Here is a tiny trained network, its code and every weight. The questions are about switching its units off for an input and a class, where a switched-off unit gives its printed mean instead of its output.

import numpy as np


def w(rows, s, z=0):
    codes = np.array(rows[::2]) - 128.0
    scale = np.full(codes.shape[1], s)
    scale[-1] = z or s
    return codes * scale


def f(y):
    return np.maximum(y, 0)


def log_softmax(a):
    a = a - a.max(-1, keepdims=True)
    return a - np.log(np.exp(a).sum(-1, keepdims=True))


def net(x, mask):
    res = np.array(x, float).reshape(1, 8) / 4 @ E
    y = f(res @ A[0][:, :-1].T + A[0][:, -1])
    res = res + np.where(mask, y, B[0][:, -1]) @ B[0][:, :-1]
    return log_softmax(res[-1] @ U[:, :-1].T + U[:, -1])


A, B = {}, {}
E = w([
[51,104,97,214,215,99],'x0',
[173,100,192,171,168,90],'x1',
[108,39,188,33,141,136],'x2',
[1,157,162,125,101,91],'x3',
[110,146,153,145,47,189],'x4',
[103,161,204,138,177,241],'x5',
[98,106,54,158,127,192],'x6',
[166,12,75,148,60,140],'x7',
],0.0036)
A[0] = w([
[128,128,128,128,128,128,128],'N1',
[133,122,126,127,128,129,118],'N2',
[98,151,97,113,153,113,12],'N3',
[204,154,151,157,149,51,84],'N4',
[161,86,111,120,128,132,94],'N5',
[124,126,149,109,124,125,136],'N6',
[151,157,118,124,86,165,76],'N7',
[105,119,254,29,110,125,132],'N8',
[124,130,133,132,137,137,121],'N9',
[135,140,125,128,111,142,91],'N10',
[122,133,122,125,132,125,106],'N11',
[149,110,119,123,128,132,130],'N12',
[75,156,144,175,205,191,151],'N13',
[144,143,132,142,137,102,103],'N14',
[184,187,115,114,36,208,93],'N15',
[140,114,122,125,128,130,114],'N16',
[144,139,133,139,137,106,97],'N17',
[175,173,142,172,158,55,88],'N18',
[78,207,53,85,200,85,26],'N19',
[171,178,111,121,55,192,63],'N20',
[118,131,135,135,142,145,118],'N21',
[83,128,78,127,132,101,203],'N22',
[154,97,113,121,126,131,104],'N23',
[119,167,104,109,162,100,208],'N24',
[97,147,180,168,225,208,135],'N25',
[99,144,165,161,204,194,115],'N26',
[210,31,84,108,123,136,90],'N27',
[215,27,81,107,123,137,88],'N28',
[69,61,105,192,50,112,16],'N29',
[147,110,120,124,128,132,123],'N30',
[56,129,57,127,120,86,220],'N31',
[150,157,118,124,86,165,76],'N32',
[185,63,98,114,127,135,99],'N33',
[203,45,89,111,124,138,102],'N34',
[125,127,143,114,125,126,138],'N35',
[178,183,117,115,43,201,89],'N36',
[70,60,111,196,40,113,4],'N37',
[101,137,149,150,170,174,121],'N38',
[137,119,124,126,127,129,112],'N39',
[131,125,126,127,128,128,119],'N40',
[122,127,162,99,120,126,142],'N41',
[113,123,214,58,114,126,128],'N42',
[112,136,147,146,167,165,119],'N43',
[38,129,36,127,119,75,238],'N44',
[127,127,136,120,126,127,133],'N45',
[236,169,165,178,162,16,72],'N46',
[114,121,207,59,113,122,123],'N47',
],0.0081,0.00039)
B[0] = w([
[128,128,128,128,128,128,128],'N1',
[133,125,127,123,129,130,134],'N2',
[161,168,126,117,164,114,158],'N3',
[47,69,46,134,144,69,207],'N4',
[163,98,118,92,137,142,175],'N5',
[113,133,147,107,121,124,150],'N6',
[124,167,84,140,95,169,173],'N7',
[34,167,241,4,74,117,251],'N8',
[125,126,133,134,136,139,139],'N9',
[126,144,112,134,118,142,144],'N10',
[134,135,128,126,134,125,134],'N11',
[148,114,120,110,128,138,153],'N12',
[140,106,166,199,220,206,226],'N13',
[104,120,103,135,140,105,154],'N14',
[119,206,28,143,47,217,233],'N15',
[140,118,125,116,130,133,144],'N16',
[107,119,106,132,137,109,149],'N17',
[54,104,56,146,168,58,206],'N18',
[179,238,109,96,237,86,213],'N19',
[122,196,49,147,70,201,209],'N20',
[125,125,134,139,143,148,147],'N21',
[186,162,143,146,126,79,187],'N22',
[155,103,120,102,132,139,165],'N23',
[129,168,107,112,182,104,174],'N24',
[86,109,191,186,218,237,234],'N25',
[100,111,174,177,202,213,212],'N26',
[213,47,101,40,144,165,244],'N27',
[217,44,99,37,143,168,250],'N28',
[146,58,176,216,20,95,226],'N29',
[146,115,121,111,130,136,151],'N30',
[214,176,160,168,117,54,217],'N31',
[123,166,84,139,95,169,173],'N32',
[187,76,108,69,138,154,206],'N33',
[205,59,102,51,139,164,230],'N34',
[117,131,142,113,123,125,144],'N35',
[119,200,35,142,54,209,224],'N36',
[139,54,179,220,18,102,228],'N37',
[120,119,149,163,172,186,184],'N38',
[137,121,126,121,129,131,139],'N39',
[130,126,127,126,128,129,132],'N40',
[103,136,156,93,113,124,163],'N41',
[64,153,205,43,89,120,213],'N42',
[114,120,150,154,166,174,173],'N43',
[236,186,167,180,110,33,241],'N44',
[122,129,135,120,125,127,137],'N45',
[9,45,8,139,159,36,243],'N46',
[68,149,203,46,94,116,208],'N47',
],0.028,0.0031)
U = w([
[41,170,226,34,76,108,164],'0',
[236,38,92,41,134,164,151],'1',
[209,253,139,153,196,43,4],'2',
[39,83,34,145,178,28,112],'3',
[92,111,179,210,235,218,215],'4',
[183,94,192,233,34,58,120],'5',
[129,228,34,156,47,198,110],'6',
],0.0035,0.00034)

Each question gives the input, the list of numbers given to net, and the class t.
The units are the neurons (one row each of A and B). Each row of codes is followed by its name. A weight is (code - 128) times the scale printed after its matrix; where a second scale follows, it is the last column's (A, B and U).
mask holds one flag per neuron, in row order. A switched-off neuron (its flag False) gives its mean, the last column of its row in B, instead of its output. The means were averaged over made-up inputs and are rounded, as every weight is.
A unit's drop is (log p(t) with every unit on - log p(t) with that unit switched off) / (log p(t) with every unit on - log p(t) with every unit switched off).
The circuit of an input: a set's keep is (log p(t) with only the set's units on - log p(t) with every unit switched off) / (log p(t) with every unit on - log p(t) with every unit switched off). Starting from the 12 units with the biggest drops (on a tie, the unit counted first), units are removed one at a time, each time the one whose removal leaves the highest keep (on an exact tie, the one counted first), for as long as the keep stays at least 0.8.
circuit, biggest first: the units of the circuit, biggest drop first
most important unit: the unit with the biggest drop
top k neurons: the k neurons with the biggest drops, biggest first
drop of u: that unit's drop, to one decimal
input [8,0,5,-8,-8,3,-1,-2], class 4: circuit, biggest first => (N25)
input [1,-8,6,-1,6,0,7,2], class 6: circuit, biggest first => (N15 N36)
input [8,-5,-7,2,-5,4,4,5], class 5: top 2 neurons => (N29 N37)
input [4,0,4,-2,-4,3,-5,-1], class 4: top 2 neurons => (N25 N26)
input [-6,0,-4,-3,-7,1,-6,2], class 3: top 3 neurons => (N46 N4 N18)
input [-5,7,-5,6,-6,6,-2,0], class 3: top 3 neurons => (N46 N18 N4)
input [0,2,-5,-3,5,3,-4,-7], class 4: circuit, biggest first => (N25 N26)
input [6,-7,-6,0,5,7,1,5], class 4: top 3 neurons => (N13 N25 N26)
input [8,5,-6,7,-5,3,-7,1], class 3: top 2 neurons => (N46 N18)
input [6,-3,-2,6,-3,-1,1,2], class 5: circuit, biggest first => (N29 N37)
input [-3,-2,-5,-4,5,1,8,8], class 6: top 3 neurons => (N15 N36 N20)
input [0,6,2,0,-8,2,5,0], class 4: top 2 neurons => (N25 N26)
input [-2,6,1,0,-3,1,-3,-1], class 3: top 2 neurons => (N46 N4)
input [3,6,3,-1,4,3,-7,-3], class 0: most important unit => N8
input [-3,-6,8,-1,4,3,3,2], class 0: top 3 neurons => (N8 N42 N47)
input [7,1,7,4,-1,-5,-5,-3], class 0: drop of N42 => 0.3
input [7,7,0,-8,7,0,-4,-1], class 3: drop of N4 => 0.1
input [-1,-8,-2,4,3,-5,1,2], class 5: drop of N29 => 0.2
